Each row is followed by one of two labels, saying whether the row has a hidden trait. Each part has a new trait and two new labels.
In the rows, 128 means zero.
[103 210 140 143  61 121 115 172 115  93 109 141 165 145  74 126 142 147
 100 111 124 137 122 106 159 124 163 170 125 153 125 137 121 182 119 126
 132 146  71  78 129 145 107 108 164 124 123 143 127 127 146 113 176]	j892
[127 167 121 102 107 129 144 149 124 167  84 119 138 124 138 141 127 138
 152 150 119 102 127 124 136 143 162  82 131 138 149 131 121 106 138 133
  83  73 137 173 140 131 112 121 142 104 114 131 139 104  93 132  96]	j892
[116 198 114  98 106 133 122 107 124 147  99 106 142 134 131 140 135 139
 156 163 127  82 127 120 142 148 176 111 110 140 198 127 138 123 130 133
 104  62  92 156 144 137 114 122 148  84 113 129 132 119 102 125 107]	j689
[114 232 105  95 173 141 133 103 126 145  99 108 133 118 138 148 131 134
 149 134 128  59 122 123 141 153 171  93 106 125 181 130 138 114 127 138
 112  45  91 163 141 137 118 135 148  98 121 135 134 128  94 127  84]	j689
[110 177 137 157 120 120 125 200 118 121 105 145 163 139  99 120 130 153
  89 110 118 131 120 106 150 119 161 139 132 147 107 138 114 163 121 123
 123 168 100 100 129 144 107 109 164 155 114 136 120 126 153 118 157]	j892
[120 235 113  61 149 138  99  86 132 141 115 116 142 133 138 142 147 121
 153 143 120 110 114 104 137 148 152 109  77 119 185 120 119 126 136 142
 131  70  92 137 148 133 118 114 160  83 125 121 113 145  76 127 144]	j689
[124 255 114  66 158 140 107  92 130 140 120 104 142 136 151 148 151 118
 165 140 124  85 125 109 124 140 158 101  90 119 220 127 115 116 143 148
 128  75  95 141 149 128 121 113 156  81 126 122 123 148  77 127 133]	j689
[118 255 111  58 163 143 104  83 132 148 122 110 147 136 136 143 151 118
 191 129 125  98 122  92 122 147 172 117  83 110 229 123 130 129 134 151
 130  56  75 127 150 133 116 113 161  72 136 120 119 151  77 121 146]	j689
[111 199 133 158 103 122 110 130 121  62 106 144 163 145  52 133 142 135
  97  62 134 103 108 124 139 145 160 171 117 131 214 141 130 162 114 121
 152 130  55 104 132 144 130 128 166 121 129 126 164 138 155 110 176]	j892
[125 144 119  97 107 130 130 120 125 158  90 107 142 138 130 135 127 139
 145 170 122 102 130 128 140 140 164  97 127 144 181 130 126 113 130 125
  90  81 136 160 143 135 116 119 149  93 102 129 135 103  90 131 101]	j689
[121 207 114  95 127 134 125 112 124 156  90 106 138 129 130 141 133 139
 152 150 123  81 128 124 142 148 173 103 119 134 187 129 136 111 129 130
 108  51  98 161 141 138 114 122 149  86 113 131 136 118 101 129  93]	j689
[124 255 114  59 162 139 104  83 131 161 120 113 140 134 132 148 147 118
 168 137 125  92 123 107 122 141 164  94  88 120 218 127 120 122 141 146
 129  72  99 140 149 128 117 113 160  87 127 125 121 146  73 126 139]	j689
[136 199 117  67 141 135 110 106 131 166 111 116 142 136 168 144 135 117
 160 143 120 100 127 110 121 131 154  81 106 123 212 128 113 108 143 139
 112  85 137 149 147 125 114 108 156  93 113 121 121 134  78 131 132]	j689
[102 226 126 152 125 128 110 122 121  42 120 144 163 143  44 138 149 132
 102  36 131  85 111 124 138 153 175 175 104 134 220 140 137 159 111 124
 157 113  29 101 131 145 136 132 162 130 137 127 159 149 159 108 161]	j689
[118 193 109  88  51 131 112 135 125 140 125  91 144 138  98 145 134 132
 176 144 126  94 129 130 147 149 207 119 112 147 213 135 129 127 135 131
  80  68 108 166 151 137 113 108 166  82 117 140 149 111 110 128 141]	j689
[130 142 136 174  95 116 117 160 121  79  93 147 163 143  72 129 134 133
  84  68 128 121 111 133 135 132 147 144 133 135 191 146 115 149 113 109
 126 156 105 117 126 136 126 125 158 138 112 124 163 116 146 118 176]	j892
[126 218 114  59 139 133 114  98 132 144 107 113 147 139 148 142 141 121
 156 138 117 113 109 105 135 141 156 101  94 123 192 120 112 122 138 132
 122  86 123 154 146 127 117 105 166  92 121 125 117 132  77 129 143]	j689
[ 84 255 129 146 151 132 120 155 120  90 107 149 154 128  88 140 144 148
  95  76 126  91 114  97 157 135 172 158 105 131 116 134 133 169 116 139
 149 106  41  87 124 147 118 125 170 138 144 151 125 145 141 110 158]	j892
[131 224 115  62 150 135 113 101 132 171 110 110 144 137 152 143 142 115
 163 146 123 105 123 101 120 136 160 101 101 121 202 128 116 120 137 142
 111  86 127 137 147 129 110 111 162  82 120 121 121 139  70 127 145]	j689
[103 212 141 134  88 121 121 177 117  95 105 144 163 139  82 128 140 149
  95 108 123 126 122 104 157 123 168 157 123 151 119 136 121 178 121 128
 133 153  83  87 130 143 105 111 168 137 124 150 122 129 149 114 172]	j892
[121 168 132 170 128 120 122 150 121  77  95 149 162 137  70 132 138 134
  68  56 130 104 109 129 135 140 156 146 127 127 175 145 121 146 112 115
 135 150  84 119 128 138 131 131 163 146 124 124 163 126 143 115 160]	j892
[131 241 113  62 169 139 110  94 133 154 118 115 143 130 163 145 151 119
 163 130 122  92 124 114 121 124 156  86  97 119 215 128 116 114 142 144
 115  73 123 151 146 127 125 113 158  93 122 124 120 140  82 130 127]	j689
